B =
[[4 5 4 4 5 5 5 4 5 6 5 7 3 5 5]
 [4 5 5 6 3 6 7 5 5 4 3 6 5 6 5]
 [6 5 5 4 5 5 4 5 5 5 4 4 5 3 4]
 [2 4 4 6 3 7 7 4 7 4 1 8 4 8 4]
 [5 4 4 3 6 3 2 4 5 6 7 3 4 3 4]
 [5 5 3 6 4 8 7 4 6 4 4 6 3 9 3]
 [3 4 4 5 3 5 5 4 5 4 5 7 3 7 4]]
Rows and columns are counted from 1.
(1, 1)	4
(3, 2)	5
(7, 12)	7
(3, 10)	5
(7, 7)	5
(2, 14)	6
(1, 2)	5
(4, 4)	6
(6, 4)	6
(6, 5)	4
(1, 7)	5
(7, 15)	4
(2, 5)	3
(5, 9)	5
(5, 2)	4
(3, 4)	4
(6, 10)	4
(1, 3)	4
(7, 5)	3
(1, 10)	6
(5, 11)	7
(5, 1)	5
(3, 11)	4
(4, 12)	8
(5, 15)	4
(2, 15)	5
(6, 3)	3
(3, 1)	6
(3, 12)	4

m = ((67, 8, 54, 39, 70, 54, 49), (64, 28, 94, 32, 75, 64, 25), (91, 35, 52, 69, 34, 13, 45))
Indices start at 1.
row 1 col 1 = 67
row 3 col 1 = 91
row 1 col 5 = 70
row 1 col 2 = 8
row 2 col 1 = 64
row 3 col 7 = 45
row 3 col 4 = 69
row 3 col 6 = 13
row 2 col 4 = 32

grid =
113,106,105,90,110,102,106
57,147,99,144,85,93,112
128,34,84,50,97,95,71
47,143,89,143,78,86,104
64,128,100,128,87,94,108
144,17,80,41,96,94,62
148,8,77,33,97,94,58
95,65,76,81,84,84,73
29,195,114,171,90,95,137
Rows and columns are counted from 1.
row 1 col 1 => 113
row 2 col 7 => 112
row 1 col 3 => 105
row 4 col 6 => 86
row 6 col 6 => 94
row 6 col 3 => 80
row 9 col 4 => 171
row 9 col 3 => 114
row 2 col 1 => 57
row 5 col 3 => 100
row 7 col 5 => 97
row 7 col 3 => 77
row 3 col 3 => 84
row 2 col 4 => 144
row 3 col 6 => 95
row 2 col 5 => 85
row 5 col 5 => 87
row 8 col 4 => 81

data =
11.2	-35.1	-11.6	27.5	-22.7	-8.9	54.9	14.2	-7.4	0.4	-38.7	7.1	-10.1	15.3	15.0	-10.6
36.5	11.2	-0.7	5.1	-31.7	14.4	58.8	42.0	11.1	16.0	-7.6	-14.5	-18.9	3.8	-7.4	-30.3
11.7	19.8	-7.5	-2.5	-23.6	1.5	13.4	33.7	-14.0	3.7	30.8	-17.2	-13.8	4.2	-17.2	-20.4
23.3	11.7	-14.3	29.2	-17.8	13.4	61.0	54.3	-4.9	-5.3	2.3	-11.8	-13.1	4.8	-4.7	-30.3
9.5	-45.9	24.7	19.9	-2.2	-14.8	36.4	17.9	-18.6	1.7	-24.5	-10.8	-5.4	6.3	6.4	-2.3
30.2	6.9	7.9	50.5	-8.4	22.3	67.1	53.8	-31.5	-19.2	-16.8	-29.2	-27.4	11.6	-12.7	-37.4
7.8	-2.8	-14.3	43.0	0.4	15.0	28.2	41.9	-37.4	-38.5	15.4	-24.9	-17.8	9.1	-28.4	-28.2
Indices start at 1.
(1, 1) -> 11.2
(7, 6) -> 15.0
(6, 13) -> -27.4
(1, 16) -> -10.6
(3, 2) -> 19.8
(5, 4) -> 19.9
(4, 15) -> -4.7
(6, 1) -> 30.2
(4, 9) -> -4.9
(6, 5) -> -8.4
(3, 14) -> 4.2
(2, 7) -> 58.8
(2, 2) -> 11.2
(6, 2) -> 6.9
(6, 3) -> 7.9
(2, 11) -> -7.6
(3, 12) -> -17.2
(6, 12) -> -29.2
(2, 15) -> -7.4
(3, 6) -> 1.5
(2, 10) -> 16.0
(6, 15) -> -12.7
(5, 7) -> 36.4
(1, 5) -> -22.7
(4, 14) -> 4.8
(2, 13) -> -18.9
(5, 1) -> 9.5
(7, 7) -> 28.2
(6, 6) -> 22.3
(1, 4) -> 27.5
(4, 7) -> 61.0
(5, 11) -> -24.5
(3, 15) -> -17.2
(1, 13) -> -10.1

arr =
[[  7.7  -5.3 -48.2 -10.3  15.0  56.8 -45.2   0.4 -37.9  -2.2]
 [ -9.2 -17.2  23.4  -8.2  19.6   0.5  25.7  -2.6   7.0   7.3]
 [ 25.6  -9.3 -48.7 -44.1  25.6  39.2  -5.2  33.4 -37.6 -17.4]
 [-18.6   8.6  73.4  26.3 -11.7 -19.5  56.8 -38.2  51.8  29.4]
 [ 10.3  10.0   4.7 -11.5   9.7  -2.0  22.0  15.3  -3.6  -0.1]
 [ 19.9 -14.7 -43.9   3.3  12.5  52.3   5.6   3.7 -23.8   2.8]
 [ -7.4  -0.5  31.7  17.7 -11.1   0.2   6.4 -19.1  20.4  44.9]
 [  5.7  28.4  -9.0   4.2 -15.7 -16.9 -22.7  -1.8  -2.5  -5.0]
 [ -7.2  -2.8   7.0 -16.1 -23.3 -11.1 -14.3   7.3   9.2  10.7]
 [-11.4   9.4  32.1  26.1 -22.1 -38.9 -21.0 -23.7  27.2  30.2]
 [ 15.5  -1.3 -39.6  -2.3   4.0  31.6 -32.1   7.5 -23.4 -10.4]
 [ 11.8   9.1   2.3  -2.5   1.1 -18.2 -12.0   8.5  -0.7  -8.0]]
Indices start at 1.
(1, 1) => 7.7
(11, 1) => 15.5
(6, 7) => 5.6
(1, 9) => -37.9
(7, 7) => 6.4
(8, 10) => -5.0
(2, 1) => -9.2
(7, 2) => -0.5
(11, 4) => -2.3
(10, 6) => -38.9
(9, 5) => -23.3
(12, 6) => -18.2
(3, 7) => -5.2
(5, 3) => 4.7
(2, 3) => 23.4
(7, 3) => 31.7
(2, 9) => 7.0
(5, 1) => 10.3
(9, 9) => 9.2
(3, 1) => 25.6
(8, 9) => -2.5
(3, 2) => -9.3
(10, 4) => 26.1
(2, 2) => -17.2
(7, 10) => 44.9
(1, 2) => -5.3
(9, 4) => -16.1
(6, 8) => 3.7
(1, 6) => 56.8
(11, 10) => -10.4
(11, 6) => 31.6
(4, 8) => -38.2
(9, 6) => -11.1
(1, 4) => -10.3
(5, 7) => 22.0
(1, 10) => -2.2

W =
 200   167   165   435   279   675   248   380    67   183   213  -486   -25   387   154
 -52   -86   -34   475  -106   158  -306  -575  -206  -178  -269   637   471   264   344
 395   227   304   623   175  -261   295   182   264   319   238     8  -115    19  -118
  93     4   -22   -53    52  -176   135   162   156   -24   -50   152   137   524   803
  41   263   216   127   266  -211   -54    -2    38   223   129   329   203   -50   470
 146    98    84   448   330  -346   199   154   215     8   409   222   566   361  -208
 180   419   226   283  -122  -197   262   212   354   228   431   607  -101   281  -336
 240   173   236   177   257  -318   257   254   116   230   190    53   565   494    56
 252    96   -38   -27  -145   534   155   100   176    25  -371  -428    62   183  -434
Indices start at 1.
(1, 1) => 200
(2, 7) => -306
(9, 8) => 100
(4, 13) => 137
(1, 12) => -486
(3, 10) => 319
(5, 15) => 470
(8, 9) => 116
(6, 7) => 199
(5, 13) => 203
(4, 12) => 152
(6, 12) => 222
(4, 5) => 52
(2, 5) => -106
(1, 10) => 183
(7, 6) => -197
(2, 1) => -52
(8, 10) => 230
(9, 9) => 176
(3, 8) => 182
(3, 5) => 175
(9, 6) => 534
(8, 7) => 257
(5, 12) => 329
(5, 14) => -50
(9, 13) => 62
(3, 2) => 227
(7, 8) => 212
(6, 14) => 361
(4, 8) => 162
(2, 11) => -269
(6, 8) => 154
(9, 12) => -428
(8, 12) => 53
(8, 2) => 173
(8, 15) => 56
